Below are the code and all the weights of a small trained network. Each question names an input and a class and asks about switching units off, where a switched-off unit gives its printed mean instead of its output.

import numpy as np


def w(rows, s, z=0):
    codes = np.array(rows[::2]) - 128.0
    scale = np.full(codes.shape[1], s)
    scale[-1] = z or s
    return codes * scale


def f(y):
    return y / 2 * (1 + np.tanh(0.7978845608 * (y + 0.044715 * y**3)))


def log_softmax(a):
    a = a - a.max(-1, keepdims=True)
    return a - np.log(np.exp(a).sum(-1, keepdims=True))


def net(x, mask):
    res = np.array(x, float).reshape(1, 6) / 4 @ E
    y = f(res @ A[0][:, :-1].T + A[0][:, -1])
    res = res + np.where(mask, y, B[0][:, -1]) @ B[0][:, :-1]
    return log_softmax(res[-1] @ U[:, :-1].T + U[:, -1])


A, B = {}, {}
E = w([
[234,93,231,170,187,162,70,162,58,52,6,29],'x0',
[191,212,87,119,45,253,68,209,55,67,182,223],'x1',
[96,136,102,127,132,146,111,126,119,132,95,128],'x2',
[146,128,126,131,132,98,116,148,133,148,121,157],'x3',
[146,19,58,37,67,157,58,247,239,168,142,27],'x4',
[213,76,95,59,19,150,171,15,27,224,60,144],'x5',
],0.0047)
A[0] = w([
[206,91,112,93,30,151,154,78,40,206,84,134,132],'neuron 0',
[66,174,132,193,183,103,112,214,203,64,142,111,94],'neuron 1',
[139,48,61,35,86,142,71,220,214,158,157,38,36],'neuron 2',
[196,196,108,133,65,253,51,196,83,72,151,196,125],'neuron 3',
[150,215,202,204,192,94,187,29,65,103,112,189,104],'neuron 4',
[76,62,162,155,207,16,163,41,202,193,58,18,120],'neuron 5',
[66,157,149,197,183,120,99,198,193,66,156,105,148],'neuron 6',
[209,78,98,89,60,151,177,54,82,176,76,136,101],'neuron 7',
[139,14,97,77,86,131,81,196,186,144,140,69,104],'neuron 8',
[49,186,168,185,161,105,101,215,184,82,173,109,88],'neuron 9',
[157,48,80,71,65,142,69,192,204,157,146,30,83],'neuron 10',
[185,112,214,158,140,153,73,168,69,68,42,49,32],'neuron 11',
[231,110,193,171,158,144,57,165,51,53,59,55,41],'neuron 12',
[52,167,43,82,84,70,204,110,192,182,213,168,116],'neuron 13',
[46,199,61,102,84,124,152,100,157,189,247,201,150],'neuron 14',
[66,173,127,154,137,139,107,166,191,65,127,136,245],'neuron 15',
[39,156,42,113,92,108,131,110,165,194,185,202,213],'neuron 16',
[83,211,188,206,191,93,193,41,50,113,147,232,102],'neuron 17',
[204,212,87,115,63,235,70,233,44,54,173,199,119],'neuron 18',
[72,154,160,179,185,115,98,199,196,75,158,119,93],'neuron 19',
[171,56,108,71,60,119,164,26,87,210,47,95,213],'neuron 20',
[212,94,105,59,42,130,155,52,68,207,71,108,192],'neuron 21',
[198,89,214,158,193,112,109,169,85,105,31,69,57],'neuron 22',
[51,137,163,168,205,76,103,209,173,61,149,94,159],'neuron 23',
[86,73,179,115,191,24,176,61,204,172,55,59,71],'neuron 24',
[205,114,192,139,172,157,67,145,94,66,41,54,38],'neuron 25',
],0.0048,0.0013)
B[0] = w([
[207,232,178,144,156,184,40,39,212,130,178,193,219],'neuron 0',
[213,207,185,100,104,186,60,43,222,130,184,166,188],'neuron 1',
[8,170,191,197,38,25,69,189,56,47,45,145,221],'neuron 2',
[85,33,171,121,221,216,232,221,45,203,203,156,231],'neuron 3',
[37,174,199,207,33,31,48,182,64,49,39,147,210],'neuron 4',
[71,60,220,146,238,226,211,210,44,240,202,175,254],'neuron 5',
[198,209,145,82,122,191,76,44,191,124,206,196,189],'neuron 6',
[183,197,192,104,80,171,54,32,223,116,205,194,204],'neuron 7',
[33,185,188,173,99,86,82,209,77,43,24,162,200],'neuron 8',
[215,194,146,97,104,151,84,67,226,135,196,151,186],'neuron 9',
[35,174,203,207,70,58,52,177,58,31,55,162,211],'neuron 10',
[177,51,49,41,45,67,198,92,204,150,82,34,196],'neuron 11',
[168,34,44,51,35,53,178,98,201,160,68,51,209],'neuron 12',
[146,57,28,74,79,51,194,87,159,157,69,42,227],'neuron 13',
[146,28,47,43,88,73,220,105,182,134,78,35,228],'neuron 14',
[175,165,115,91,150,158,132,73,184,162,171,123,172],'neuron 15',
[179,48,35,21,115,113,176,89,167,164,99,21,218],'neuron 16',
[42,131,112,204,63,2,75,180,79,49,50,99,218],'neuron 17',
[49,42,173,133,225,226,207,227,19,210,192,135,249],'neuron 18',
[201,201,162,115,114,179,73,65,201,113,180,159,180],'neuron 19',
[206,211,181,110,161,211,84,47,172,177,206,203,236],'neuron 20',
[219,224,202,126,158,179,52,39,209,114,204,216,230],'neuron 21',
[156,46,38,73,90,76,202,126,174,153,85,52,194],'neuron 22',
[193,204,195,102,165,204,78,50,198,127,195,197,196],'neuron 23',
[73,70,218,142,174,238,211,189,54,214,197,175,226],'neuron 24',
[167,56,35,30,74,83,188,87,192,148,90,36,194],'neuron 25',
],0.0044,0.006)
U = w([
[215,232,136,98,118,194,51,47,199,115,201,209,107],'0',
[152,10,3,50,67,74,212,92,180,142,85,53,4],'1',
[55,49,173,133,228,211,202,207,44,201,190,180,251],'2',
[25,195,171,197,30,30,54,177,54,17,50,171,41],'3',
],0.005,0.0011)

Each question gives the input, the list of numbers given to net, and the class t.
The units are the neurons (one row each of A and B). Each row of codes is followed by its name. A weight is (code - 128) times the scale printed after its matrix; where a second scale follows, it is the last column's (A, B and U).
mask holds one flag per neuron, in row order. A switched-off neuron (its flag False) gives its mean, the last column of its row in B, instead of its output. The means were averaged over made-up inputs and are rounded, as every weight is.
A unit's drop is (log p(t) with every unit on - log p(t) with that unit switched off) / (log p(t) with every unit on - log p(t) with every unit switched off).
unit that matters most: the unit with the biggest drop
k most important neurons: the k neurons with the biggest drops, biggest first
drop when u is switched off: that unit's drop, to one decimal
input [1,-8,-5,7,5,3], class 2: unit that matters most => neuron 5
input [-7,-2,4,8,2,-6], class 1: 4 most important neurons => (neuron 13; neuron 14; neuron 16; neuron 21)
input [-7,8,3,3,0,1], class 2: 2 most important neurons => (neuron 18; neuron 3)
input [4,6,1,-6,7,2], class 3: 2 most important neurons => (neuron 2; neuron 10)
input [7,0,-3,5,0,7], class 0: 3 most important neurons => (neuron 21; neuron 0; neuron 20)
input [0,-4,-6,8,7,7], class 0: 2 most important neurons => (neuron 20; neuron 21)
input [-5,8,2,-8,-8,-2], class 2: 2 most important neurons => (neuron 18; neuron 3)
input [-4,6,-8,6,8,-5], class 3: 3 most important neurons => (neuron 2; neuron 10; neuron 8)
input [8,6,2,4,4,-7], class 1: 4 most important neurons => (neuron 12; neuron 11; neuron 25; neuron 22)
input [-7,8,-8,1,-2,5], class 2: 3 most important neurons => (neuron 18; neuron 3; neuron 12)
input [4,-3,4,2,1,-4], class 0: 3 most important neurons => (neuron 23; neuron 14; neuron 13)
input [3,-5,2,-5,-8,-3], class 3: 2 most important neurons => (neuron 4; neuron 17)
input [6,-4,-7,1,-1,-6], class 0: 2 most important neurons => (neuron 23; neuron 6)
input [6,-4,7,6,-6,-3], class 1: unit that matters most => neuron 22
input [1,-7,-6,-5,4,2], class 2: drop when neuron 5 is switched off => 0.1
input [6,8,-7,7,2,-1], class 2: drop when neuron 18 is switched off => 1.4
input [4,-7,-8,-5,-4,-7], class 0: drop when neuron 1 is switched off => 0.4
